Each row is followed by its class.
[ 12  15  19 -10 -12   8  -2   0  -4  -3  -4   3  17   6  -7  -4   2 -11
 -10  -6   6  -6 -11 -15   7 -11   5  -9  -5 -10   2   1  -7 -17  -3] : Filoz
[-16  -8  50  -2 -45   3 -12 -35   6  31   7  19  21  -9  80  28   2  -2
 -23 -43 -21  10 -16 -33  -7 -12 -10 -29  45 -33  17 -25 -20  30 -20] : tigo
[ -6   6  14   1   0   9 -10  11  -7  30 -20  -7 -33  12  -6 -45  26  11
  12  37  14 -34  23  24   3  33  18   5   7  -2  -1  -2 -12  21  -6] : Filoz
[  5   5   5  -6  -9  12  -1  14   0 -11   7  13  -9  -1  -2  -8   1  -4
 -10  -4   7  11   3  -7  14  -8   6  12 -17  -2  -5   5  19  10 -15] : lukot
[-14 -27  46 -26  26   4 -14  -3   0  22 -13 -27 -24 -41  22 -11  43 -29
 -16 -11   9  11  -9 -25  13 -33  29  -1  27 -29  20  33  12 -53 -16] : vot
[-20   5  -7  -2  -9 -13   1 -12  -6   5   8   8  39   4   7  -7  10  -8
 -16   9 -17 -11 -13   9  -7  -3   5   0  -6  -3  -6  -6  -7  -4  16] : Fisi
[  -7  -64    1   18    3   17   37  -54   19   59    5  -32 -114   41
  -10  -35   41  -17   -4   -7  -37  -39   -5   -6   83   44   11   75
   58  -48   22  -11   13   -7   44] : Fisi
[ 18  16  21  -7  -3  18  29  -1 -48 -13   1  21   2  15  11   0  -1   7
   0  -3  14  -3  17 -15  14 -13 -18  -5 -17   7 -13  13  11 -19 -19] : vot
[-10 -17  -4  -4  16  -7 -19 -12   1  27  22  14  46  17  24   8  17   2
 -14   0   2   5   9   3   6   8  -6   3 -10   6  -6   4   3  -4  16] : bop
[  0  18  17  -8  -2  -6  -5   1   2  -5  -8   6  11  -3 -10   8  -5 -15
  -8   3  -9   1  -9 -26  17 -16   3   1  -7  -2  -4   4  -7 -23 -10] : Fisi
[ 15  -8  14 -16   2  -3   8  -5  16  15  18   1  34  12  21   6   9 -17
  -3   4  -7   7 -13   5 -10  13 -11   5 -18   5   0  -6  -1   0  17] : vusut
[-10   2   9  12  -2   0 -24 -10 -17   7   7   8   4  12   5  26   5   9
 -17  16  17   5   6   2   0  -8 -26  -9   4   8  -5   3 -12   2  -8] : Filoz
[  3   8  14  -5 -10   5  -6   7  17   0 -11   7  -5  -1  -8  -1   5  -8
 -10  -6   6   6 -15 -28   7 -12   3   2 -11  -7   5   2   1  -4  -7] : lukot
[  5  -7   0  -6  10  10  12 -23  -1  23  16  14  46   9   9  -2   4   2
 -15 -22  -1   1  -1   3  24   8  -1   5 -15  -2   6 -14 -14   1  15] : tigo
[ 18   7 -25 -12  16 -13 -36  30  10  28  10 -24  -7  62   0 -71   5  17
 -48   4  47 -31 -25 -13  -6  32  -1 -21 -35   5 -20 -17  36   0 -18] : vusut
[ 14  37  33  24 -46  26  23  16 -19 -35  31 -20 -42  17 -46 -40 -17  27
  -5  54  28 -52  16  42  33 -21 -29  56 -42   6   3 -18 -20 105  15] : vusut
[ -2   8  15  -8   2   3   3   7  -3   1  -9   8  12   1  -8   2  -1 -10
  -6  -3   0   0  -8 -26  -4 -19  -1   1  -2  -6  -2   2  -8 -10  -9] : vot
[ -5 -17 -14   4  19  -8   8 -14   3   8  14   9  35  18  13  -5 -14   4
   4  -3  -3  29   2   8  -2  -8  -4  16   8   0  -5  11 -21 -14  11] : bop
[ 11  -7 -20   7  30   2  -9   1  18   7  -1  21  12   4   3   6   6  -8
 -12 -10   5  -3   9  -8  -1  16  11  10  -3 -10  -5  15  -2   3  18] : lukot
[  4  21  11 -11  -7  -3 -11   9  -2  -1 -14  -2   5  -9  -8   8  10 -17
 -15  -3  -6 -10 -12 -29  -4 -13   6  -6 -10  -6  -2   8  -3 -11  -6] : Fisi
[ 16   0  11   0   1   7   2  -9  21  20  15  20  19  12  16 -20  23 -11
  -5 -20 -11  -3   6  -6   2   8   5  16 -20  -5   2   9 -12  25  16] : lukot
[ -4  -3  13 -26 -19  17   9   9 -31  44  -3 -39  11  36   6 -24  69   0
   6 -17 -44 -16 -16  69 -39  -7 -55 -20 -14  -7  13 -64 -16  64 -37] : lukot
[-17  15 -13  17 -40  29  27  21 -53 -35 -35   4 -72  12  10  24  -4  34
  60  24 -20  63  39  30  12  -2  -7 -14  38   5   5 -10 -11  13 -64] : bop
[ 70  24  -9 -26  -1  13  53  45 -30  18 -12 -72 -57  72  -9 -75  46  13
  25 -22  15 -26 -20  36 -84  38 -58 -45 -38   2 -21 -28  17   7  -3] : vusut
[  9   3 -14  -3   2   0   0 -10   2 -11  22  15  42  14   9  19   7   6
  -5 -25 -11  18  18  13  -8   1 -17  15   3  -6 -18  17 -23   9  20] : Vidi
[-16  13  -1  10   2 -11 -28  -3  -7   2  10  10   4   5   3  34   9   4
 -20  17   4   9  10  -1   1 -10 -27 -10   2   5 -16   8 -10  -1 -15] : Fisi
[ -1 -53  16  47  40  24  44  -7  23  27  -5  32  -5 -18  18   8  -2 -37
  -1 -17   1  85 -10 -19  28  17  26  66  65   6  -4  10 -56 -28   8] : Vidi
[  1   8   6  -5   9  -4  -9   5  14  -2 -11   6   9  -4 -16  -1   6 -21
 -13  -5  10   6 -13 -33   0 -20  -3   2 -14 -12  -4   5  -3 -23  -7] : lukot
[ -1  11  12  -7  -8   4   0   1   7  -7  -9   0  17  -7 -14   7  -9   1
  -5  -3   2   5 -13 -22   6  -9   2   2  -6  -4  -1   6  -8  -5  -5] : Vidi
[  0   7   5 -11 -14   3  -3   5  10   1  -3  -1  11   7  -6   0  -3  -4
  -6   0   7   3 -14 -28  12 -11   6  -4  -8 -10   3  -1   5 -17  -2] : bop
[  9  -4  16  -6  -1   8   6   9  -2  11  11   2  -3   1  11  -1   3  -7
  -8  -8   2  14  -1 -18  24  -4   4  16 -10  11   0   1   8   5  -2] : tigo
[  0  -5   1  -1 -19  31  46 -13 -49  23  -4  22  15  19  14   9 -12  31
 -18 -16  10  -4 -26 -15 -10   7 -22  -4 -14  15   6 -12   5  22 -15] : vot
[ -4  18  13   5  -9 -20  12  15   0 -37   9 -25   1   7 -68 -45 -19 -51
  22  -2   4  38 -25  -7 -51 -45 -26 -29 -26  -9 -44 -18  11 -57 -24] : tigo
[ -1  -6   5  17  -1  -1 -28  -7   9   8   1  20  -5  13  -1  20   9   0
 -16   4   9 -10   6 -18  15  -5 -27   3  -5   9 -13   3  -3   5  -1] : lukot
[ -8 -62 -29  61  38  16  27  18 -24 -12 -28 -26 -82 -24  29  30  35 -12
 -13  -3  17  -1 -24  10  19  15  -5 -37  68  -1   0 -22  38 -54  33] : lukot
[  6  11  17  -2  -8   8  -9  -2   8  -3 -17  14  13  -4  -9  -2   8 -11
 -13  -7   5  -9 -11 -25  11 -16   4  -2 -15  -7   6  -1  -8  -6  -3] : lukot
[ -3  -1 -11 -21   3  -2  -8  33 -17  16  11  -5   3  17  -3 -51  29 -11
   0  16  17  14  17   8 -12   1   8  18 -24  13 -31  11  23 -11 -28] : bop
[-10   1  11   7  23  -7  -9   0 -17   7   1   6   2  18   3  15  -2   2
  -7  12   7   1   6 -15   0 -20 -29  -9   3   4 -10   4  -6 -10 -20] : vot
[ 10   8   5 -14  -3   9  10  18 -11  -1  17   5   6  12   9  -2 -11   7
  -6   6   6  16   2   6  12   1   1  13  -8   9  -3   3   9  12 -14] : Filoz
[  4   6  -1  -3  10   2   8  -9   2   9  29  16  57  20   6  16  -4   8
 -14  -2   3  12  -8   3   9  -5 -13   1 -18   7   1  16 -21   0  14] : Filoz
[ 10  14  11 -11  -4   3   2   7   7   5  -2   2  16  13  -9  -5  -3 -10
  -9  -5   4   1 -16 -28  10  -6   6  -3 -10  -3   3   0  -8 -15  -3] : Filoz
[-13   1   2   1  -9  -5 -15  -5   0   4   6   1  17  13  -8  10   1   2
 -14  12   6   2  -8   2  -1 -13 -15   4   7   0  -5   0 -18  -3   2] : Filoz
[  6  18  18  -3  -7   4  -4  10   3  -1  -2   2  10   8  -7   3   4 -10
 -10   1  11   8 -11 -20  -2 -10   1  -6  -3  -7   0   5 -13 -12  -1] : Filoz
[ -1  -5  -7   7   7   2   7  -6  -1   7  19   6  14   0  -2  -4  -1   3
 -13 -10  -3  -5  -1  12   1  10  -6  -1  -8   6 -15   6  -1   2   9] : Fisi
[-18   8   7  13  -2   0 -19   1  -5   5  -7   4  12   8  -4  28  12  14
  -7  16   3  10   2  -7   1  -1 -17  -1   1   7  -3   4 -18  15  -3] : Vidi
[  1   1  -2 -11 -15  10   8  12  -5  -7  15  -2   1  -2   8   1   4   5
  -2   6   7  15   5   4  26  -9   3   8 -10   3   2  -4  16  -2  -5] : bop
[-27 -25 -55 -36 -18  14  74  10  -9  25  -5 -14   7   3  -5  -6 -44  39
  20   4 -27  45 -61  32 -36  14  -5  -3  -5  26  19 -31  17  20 -46] : vot
[  4  10  26 -20   6  -7   9  28 -10  -4  19  -3  29  21   8 -24 -71  25
 -13  23  13 -25 -31  -9   2   0  10 -12 -28  11  -2  -1  48  26 -14] : Filoz
[ -8   0  14  16   0   0 -12  -9  -6  -2  -4   4   8   3  -2  26  -9  14
 -10  10  13   7  -1  -2   3  -5 -29  -3   7  10 -10  -5 -15   4  -4] : Vidi
[ -2   3   9   9  -7  -1 -29  -8  -9   6  -4   4 -10   5  -1  30  15  -5
 -19   6  -8 -16   4  -3   5  -7 -19   2  11   1  -9   2 -11   8  -3] : Fisi
[-13   2 -34  -4 -16   3  66 -14 -12   0  28  10  31 -19   4 -17 -48  27
  -7  11  27  -7 -30  -3 -15  -2  -9 -15 -24   2 -14  14  13   1  -5] : tigo
[ -5 -54 -21 -19 -27  10 -11 -25  -8   0 -19  12  13  17   5 -28 -16   7
   1 -13 -37 -26  -4  10  49   2  47  50  29   4   5   5  10 -11  14] : bop
[-32  43  37  -8  23 -30   2  55   3 -41  34 -48 -13  21 -20 -10  18 -16
  23  41 -20  19  13 -16  45 -30  -3  -4 -38 -22   5 -15  52  -2  10] : Vidi
[ 20  14  -7 -14  -1  -3   8   4   9  -6  22  10  45  -1  23  10   0  -5
 -10 -10   8  -5   9   7 -21   6 -20   1 -14  -9 -14  -2 -19  16   9] : vusut
[ 13  13  20  -2   4   1 -32  76  42 -37  17 -19 -34   7 -20  68  -4   1
   0 -55  -7  35  -1 -46   5  -6 -41 -41 -13   3 -15 -22  51  11   7] : lukot
[ 17   4   4 -20  -9   6  11   9  -2 -11  17  -1   9  11  13   2  -2   0
  -2   4   0   8   2   2  12   3  -3  17 -20   2  -1   7  12   9   0] : vusut
[  6  60  -3   6 -24   9  27  17 -11 -54  12   4  26 -24  -2  24  -9 -19
 -21  15  21 -61  -3 -26 -14 -15   4 -39 -15 -73   0   5   4  31  14] : vusut
[ 31 -22   0 -68 -38  22 -11  -9 -83 -33   4 -18  46  11 -10  -2  76 -24
 -48 -73  17 -47  17  26 -11 -24 -45  30 -13 -21 -46 -11  32 -62  33] : vusut
[  5  -1  11 -11  -4   7  11  11 -13   0  10  -2  -6   1   3 -13  -4   1
  -5  -1   5   3   4  -6  22  -3   8  19 -14   7  -3  -3  19   5   3] : tigo
[-14   2  16  21   7  -4 -17 -10  -8   5  -5   5   8  17  -3  24   5   6
 -11  21   5 -11   3 -17  18  -6 -24   3   7   1  -8   5 -15   4   2] : Vidi
[  6  13  13  -7 -14   4  -2   9   7  -3  -9  -1   6  -1 -11  -1  -4  -4
  -8  -8   5  -1 -13 -30   9 -16   7   3  -7  -4   2   5 -11  -3   6] : tigo
[-11  -1   6   8   1  -4  -4   0  -2   7   3   3   8  12  -3   9 -12  15
  -6  10   7   1  -5 -17  25 -11 -16   4  -6  18  -3  -2  -9   2   4] : tigo
